Here is a tiny trained network, its code and every weight. The questions are about switching its units off for an input and a target symbol, where a switched-off unit gives its printed mean instead of its output.

import numpy as np


def w(rows, s, z=0):
    codes = np.array(rows[::2]) - 128.0
    scale = np.full(codes.shape[1], s)
    scale[-1] = z or s
    return codes * scale


def f(y):
    return np.maximum(y, 0)


def softmax(a):
    e = np.exp(a - a.max(-1, keepdims=True))
    return e / e.sum(-1, keepdims=True)


def log_softmax(a):
    a = a - a.max(-1, keepdims=True)
    return a - np.log(np.exp(a).sum(-1, keepdims=True))


def net(x, mask):
    ids = ['ΓΔΞβζλπτω'.index(c) for c in x.split()]
    T = len(ids)
    res = E[ids] + P[:T]
    r = res
    for j in range(3):
        rows = slice(3 * j, 3 * j + 3)
        q, k, v = (r @ M[0][rows].T for M in (Q, K, V))
        z = softmax(np.where(np.tri(T) > 0, q @ k.T / 3**0.5, -1e9)) @ v
        o = O[0][rows]
        res = res + np.where(mask[j], z, o[:, -1]) @ o[:, :-1]
    y = f(res @ A[0][:, :-1].T + A[0][:, -1])
    res = res + np.where(mask[3:11], y, B[0][:, -1]) @ B[0][:, :-1]
    return log_softmax(res[-1] @ U[:, :-1].T + U[:, -1])


Q, K, V, O, A, B = {}, {}, {}, {}, {}, {}
E = w([
[167,127,171,165,126,152,64,75,106,128,155],'Γ',
[145,134,165,102,114,145,168,101,75,112,112],'Δ',
[120,174,70,176,180,193,118,75,154,119,143],'Ξ',
[114,175,152,144,169,115,63,116,115,181,150],'β',
[127,190,152,155,169,185,171,140,119,118,176],'ζ',
[51,124,143,93,181,110,162,82,163,149,156],'λ',
[73,127,117,67,174,106,111,116,124,195,120],'π',
[93,89,251,75,132,80,87,175,118,201,177],'τ',
[140,143,121,152,94,176,155,49,130,97,135],'ω',
],0.021)
P = w([
[183,181,145,125,60,68,165,148,162,138,116],'0',
[93,110,102,179,129,154,104,147,72,188,215],'1',
[114,64,108,184,105,173,175,68,76,154,70],'2',
[179,200,190,91,164,52,134,86,77,19,122],'3',
[129,203,20,130,182,163,123,169,45,160,183],'4',
[96,100,156,154,186,117,250,103,53,133,125],'5',
],0.012)
Q[0] = w([
[172,157,80,55,180,187,60,180,116,137,188],'head 0',
[2,131,175,147,139,199,128,57,8,151,136],'head 0',
[170,190,139,60,148,66,121,87,134,79,146],'head 0',
[124,76,94,120,98,92,134,186,128,70,112],'head 1',
[161,85,69,108,70,122,131,196,203,58,87],'head 1',
[136,176,157,74,129,136,139,72,96,133,160],'head 1',
[126,208,52,65,94,169,46,182,110,146,198],'head 2',
[116,161,157,152,178,147,186,115,40,190,154],'head 2',
[74,15,118,217,110,191,140,120,86,229,114],'head 2',
],0.0074)
K[0] = w([
[125,90,128,153,111,161,154,132,139,154,97],'head 0',
[192,167,141,99,148,123,163,109,201,147,111],'head 0',
[103,161,95,146,86,116,138,133,131,154,185],'head 0',
[78,132,121,135,153,129,90,117,68,90,159],'head 1',
[113,97,128,98,168,171,101,82,75,137,150],'head 1',
[164,174,112,114,125,99,147,139,148,171,136],'head 1',
[72,63,139,173,82,188,153,111,136,196,68],'head 2',
[113,109,156,120,138,107,119,87,98,96,90],'head 2',
[161,190,188,106,105,108,143,106,217,111,9],'head 2',
],0.012)
V[0] = w([
[44,120,206,205,166,110,50,92,154,124,139],'head 0',
[87,114,99,153,170,165,187,160,254,81,183],'head 0',
[123,63,94,78,85,68,117,69,213,148,65],'head 0',
[118,163,117,73,181,130,164,156,61,176,98],'head 1',
[131,211,105,144,137,64,45,142,196,204,136],'head 1',
[146,172,96,132,240,135,93,63,61,126,142],'head 1',
[161,164,92,126,144,143,71,68,167,95,108],'head 2',
[33,100,96,91,144,114,201,141,133,121,79],'head 2',
[147,83,157,169,60,93,182,106,123,91,155],'head 2',
],0.0085)
O[0] = w([
[106,101,137,74,57,144,213,64,132,207,151,181],'head 0',
[176,151,176,84,204,190,120,124,221,179,137,38],'head 0',
[102,168,88,113,222,135,90,2,6,60,125,105],'head 0',
[194,48,157,175,202,83,88,175,187,130,84,157],'head 1',
[106,100,140,170,107,197,84,111,100,53,61,254],'head 1',
[98,236,144,234,120,83,90,95,85,182,88,22],'head 1',
[142,203,144,83,85,177,77,188,71,94,78,31],'head 2',
[66,30,239,215,93,201,168,74,138,96,88,82],'head 2',
[222,115,138,127,242,148,135,79,61,117,65,140],'head 2',
],0.0082,0.0097)
A[0] = w([
[105,114,177,119,173,111,109,135,120,123,171,95],'neuron 0',
[121,155,81,103,131,122,72,102,144,204,134,93],'neuron 1',
[189,144,174,69,173,167,208,109,110,150,172,107],'neuron 2',
[119,189,181,91,124,199,116,164,144,140,74,26],'neuron 3',
[246,94,81,158,73,125,118,95,87,164,138,164],'neuron 4',
[70,99,102,78,156,128,53,66,62,62,115,124],'neuron 5',
[51,254,173,108,96,184,28,115,149,143,56,3],'neuron 6',
[68,147,152,97,131,151,164,134,177,52,220,137],'neuron 7',
],0.0062,0.0025)
B[0] = w([
[216,167,140,143,126,171,128,95,104,84,92,203],'neuron 0',
[154,202,187,137,133,124,192,151,199,77,169,155],'neuron 1',
[125,133,67,90,171,105,66,112,153,187,98,209],'neuron 2',
[180,81,110,107,115,190,116,123,112,44,195,143],'neuron 3',
[122,182,140,101,130,88,155,161,201,116,156,187],'neuron 4',
[129,147,120,134,117,142,135,202,138,143,110,255],'neuron 5',
[108,40,149,170,109,200,255,75,81,79,157,152],'neuron 6',
[124,166,132,169,66,131,73,138,82,117,155,203],'neuron 7',
],0.0078,0.0087)
U = w([
[96,179,71,137,8,115,112,125,83,228,126,96],'Γ',
[107,196,78,49,108,143,60,133,94,154,126,164],'Δ',
[115,26,80,4,112,191,128,163,156,34,191,1],'Ξ',
[100,116,128,177,194,76,107,215,123,34,51,247],'β',
[121,156,208,75,140,213,164,69,148,166,94,27],'ζ',
[125,129,141,129,108,165,139,211,239,181,95,167],'λ',
[9,131,138,166,63,119,90,188,144,94,78,226],'π',
[148,163,136,41,159,199,65,65,118,175,78,160],'τ',
[146,49,72,163,170,37,178,115,117,154,202,192],'ω',
],0.0037,0.0011)

Each question gives the input, a string of symbols that net reads in full, and the target symbol t.
The units are the heads (3 rows each of Q, K, V and O) and the neurons (one row each of A and B). Each row of codes is followed by its name. A weight is (code - 128) times the scale printed after its matrix; where a second scale follows, it is the last column's (O, A, B and U).
mask holds one flag per unit, heads first, then neurons. A switched-off unit (its flag False) gives its mean, the last column of its rows in O or B, instead of its output. The means were averaged over made-up inputs and are rounded, as every weight is.
A unit's drop is (log p(t) with every unit on - log p(t) with that unit switched off) / (log p(t) with every unit on - log p(t) with every unit switched off).
The circuit of an input: a set's keep is (log p(t) with only the set's units on - log p(t) with every unit switched off) / (log p(t) with every unit on - log p(t) with every unit switched off). Starting from all 11 units, units are removed one at a time, each time the one whose removal leaves the highest keep (on an exact tie, the one counted first), for as long as the keep stays at least 0.8.
units of the circuit, in order: the units of the circuit, biggest drop first
most important unit: the unit with the biggest drop
which heads matter: for each layer, one digit per head in row order, 1 if its drop is at least 0.15 and else 0, layers parted by /
input λ Γ Δ λ τ π, target ζ: which heads matter	101
input Δ π τ π β, target ω: units of the circuit, in order	(head 1; head 2)
input π π τ τ π Γ, target β: most important unit	head 1
input π Γ ζ, target π: which heads matter	001
input ζ ζ τ Ξ, target λ: which heads matter	100
input τ Ξ τ τ, target Ξ: which heads matter	111
input Γ τ π, target Γ: which heads matter	110
input λ π Γ ω τ ω, target τ: which heads matter	101
input ζ Γ π, target λ: which heads matter	100
input π τ τ τ π τ, target β: units of the circuit, in order	(head 1; head 0)
input π τ ω, target π: which heads matter	001
input Δ τ τ ω, target ω: units of the circuit, in order	(head 2; head 1)
input ζ τ τ Δ ζ, target λ: which heads matter	100
input π ζ Γ ζ τ λ, target λ: which heads matter	100
input τ π Ξ τ π, target Ξ: units of the circuit, in order	(head 2; neuron 3; head 0; head 1)
input π τ Δ, target β: units of the circuit, in order	(head 0; head 1)
input Γ π ζ, target Δ: which heads matter	001
input τ τ τ Δ, target ω: units of the circuit, in order	(head 2)
input π π π, target π: which heads matter	001
input ω π λ, target τ: units of the circuit, in order	(head 2; head 0)
input ζ τ τ ζ Δ π, target λ: units of the circuit, in order	(head 0)
input π τ τ, target β: units of the circuit, in order	(head 0; head 1)
input β ω ω, target Γ: units of the circuit, in order	(head 1; head 2)
input Δ τ τ Γ, target ω: which heads matter	011
input π τ Γ τ ζ π, target β: units of the circuit, in order	(head 1; head 0)
input Γ π Ξ λ λ τ, target ζ: which heads matter	101
input Γ π ω ζ, target π: units of the circuit, in order	(head 2; neuron 7)
